Below are the code and all the weights of a small trained network. Each question names an input and a class and asks about switching units off, where a switched-off unit gives its printed mean instead of its output.

import numpy as np


def w(rows, s, z=0):
    codes = np.array(rows[::2]) - 128.0
    scale = np.full(codes.shape[1], s)
    scale[-1] = z or s
    return codes * scale


def f(y):
    return np.maximum(y, 0)


def log_softmax(a):
    a = a - a.max(-1, keepdims=True)
    return a - np.log(np.exp(a).sum(-1, keepdims=True))


def net(x, mask):
    res = np.array(x, float).reshape(1, 3) / 4 @ E
    y = f(res @ A[0][:, :-1].T + A[0][:, -1])
    res = res + np.where(mask, y, B[0][:, -1]) @ B[0][:, :-1]
    return log_softmax(res[-1] @ U[:, :-1].T + U[:, -1])


A, B = {}, {}
E = w([
[111,131,92,254],'x0',
[60,49,60,81],'x1',
[224,77,61,116],'x2',
],0.0098)
A[0] = w([
[115,114,113,131,115],'n1',
[65,140,197,123,117],'n2',
[117,111,145,101,128],'n3',
[161,137,188,149,107],'n4',
[90,95,98,84,116],'n5',
[158,124,145,44,89],'n6',
[1,152,173,128,95],'n7',
[145,108,102,165,117],'n8',
[84,116,81,144,106],'n9',
[173,156,141,148,131],'n10',
[136,142,88,194,93],'n11',
[132,136,126,104,101],'n12',
[185,122,75,119,89],'n13',
[141,141,157,65,156],'n14',
[166,161,170,164,118],'n15',
[36,80,30,109,105],'n16',
[249,88,36,110,114],'n17',
[136,124,151,135,115],'n18',
[109,109,104,206,121],'n19',
[91,136,123,173,109],'n20',
[108,109,103,187,128],'n21',
[123,168,88,75,95],'n22',
[145,112,164,76,133],'n23',
[110,96,133,124,111],'n24',
[120,112,112,166,106],'n25',
[108,157,141,127,96],'n26',
[119,153,92,149,204],'n27',
[138,122,152,106,103],'n28',
[129,162,168,137,111],'n29',
[168,143,168,162,113],'n30',
[200,143,163,137,109],'n31',
[142,97,156,81,102],'n32',
[81,156,146,131,173],'n33',
[130,126,97,171,107],'n34',
[113,92,145,120,111],'n35',
[171,159,164,139,93],'n36',
[133,116,132,132,246],'n37',
[134,136,117,117,254],'n38',
[130,158,144,58,91],'n39',
[140,102,138,116,249],'n40',
],0.013,0.0072)
B[0] = w([
[134,129,119,108,141],'n1',
[92,62,156,147,178],'n2',
[142,137,139,123,151],'n3',
[132,117,92,84,171],'n4',
[150,127,84,88,178],'n5',
[127,174,193,86,185],'n6',
[61,33,148,133,195],'n7',
[117,139,173,121,164],'n8',
[150,120,115,81,161],'n9',
[146,116,91,100,177],'n10',
[132,157,186,93,176],'n11',
[128,137,142,112,138],'n12',
[85,68,158,115,176],'n13',
[155,166,171,125,189],'n14',
[147,116,83,86,186],'n15',
[170,130,44,52,216],'n16',
[29,11,167,142,251],'n17',
[125,125,122,113,137],'n18',
[141,175,193,95,185],'n19',
[130,141,187,108,157],'n20',
[142,163,180,106,174],'n21',
[133,136,144,103,149],'n22',
[141,162,166,114,176],'n23',
[130,124,108,110,143],'n24',
[132,150,159,100,152],'n25',
[107,102,122,117,141],'n26',
[165,151,141,175,179],'n27',
[137,135,150,110,143],'n28',
[127,107,104,91,161],'n29',
[146,121,94,85,176],'n30',
[135,105,81,78,184],'n31',
[128,159,160,107,163],'n32',
[129,86,138,176,174],'n33',
[123,154,170,104,161],'n34',
[133,124,120,104,141],'n35',
[128,118,91,78,170],'n36',
[192,136,100,218,200],'n37',
[195,143,92,252,206],'n38',
[123,160,183,88,170],'n39',
[180,142,105,221,204],'n40',
],0.03,0.012)
U = w([
[83,22,188,154,146],'0',
[194,185,254,94,90],'1',
[192,108,44,47,55],'2',
[197,147,128,254,250],'3',
[46,188,103,119,65],'4',
],0.0072,0.0024)

Each question gives the input, the list of numbers given to net, and the class t.
The units are the neurons (one row each of A and B). Each row of codes is followed by its name. A weight is (code - 128) times the scale printed after its matrix; where a second scale follows, it is the last column's (A, B and U).
mask holds one flag per neuron, in row order. A switched-off neuron (its flag False) gives its mean, the last column of its row in B, instead of its output. The means were averaged over made-up inputs and are rounded, as every weight is.
A unit's drop is (log p(t) with every unit on - log p(t) with that unit switched off) / (log p(t) with every unit on - log p(t) with every unit switched off).
The circuit of an input: a set's keep is (log p(t) with only the set's units on - log p(t) with every unit switched off) / (log p(t) with every unit on - log p(t) with every unit switched off). Starting from the 12 units with the biggest drops (on a tie, the unit counted first), units are removed one at a time, each time the one whose removal leaves the highest keep (on an exact tie, the one counted first), for as long as the keep stays at least 0.8.
circuit, biggest first: the units of the circuit, biggest drop first
k most important neurons: the k neurons with the biggest drops, biggest first
drop when u is switched off: that unit's drop, to one decimal
input [-7,7,2], class 1: circuit, biggest first -> (n6)
input [3,-3,-2], class 3: circuit, biggest first -> (n17 n16 n6 n39)
input [-5,-2,-5], class 0: 4 most important neurons -> (n7 n2 n19 n33)
input [-1,-8,8], class 0: 3 most important neurons -> (n17 n16 n13)
input [-3,-3,-3], class 3: 2 most important neurons -> (n17 n16)
input [7,7,-1], class 1: 3 most important neurons -> (n19 n21 n20)
input [-6,6,2], class 1: 2 most important neurons -> (n6 n14)
input [-1,-3,3], class 3: 2 most important neurons -> (n16 n7)
input [8,8,6], class 1: 3 most important neurons -> (n19 n21 n11)
input [-2,-3,-3], class 3: 3 most important neurons -> (n17 n16 n13)
input [4,-2,0], class 1: 3 most important neurons -> (n19 n11 n40)
input [-2,7,7], class 0: 2 most important neurons -> (n17 n13)
input [-8,-8,8], class 0: 3 most important neurons -> (n17 n13 n16)
input [2,-4,8], class 0: circuit, biggest first -> (n17)
input [7,7,-5], class 1: 4 most important neurons -> (n19 n21 n20 n17)
input [3,-5,-6], class 0: 3 most important neurons -> (n7 n16 n2)
input [3,7,0], class 2: drop when n16 is switched off -> 0.2
input [0,3,2], class 3: drop when n31 is switched off -> 0.1
input [2,-7,1], class 2: drop when n18 is switched off -> 0.0
input [0,6,-2], class 2: circuit, biggest first -> (n16)
input [0,7,-4], class 2: drop when n16 is switched off -> 1.3
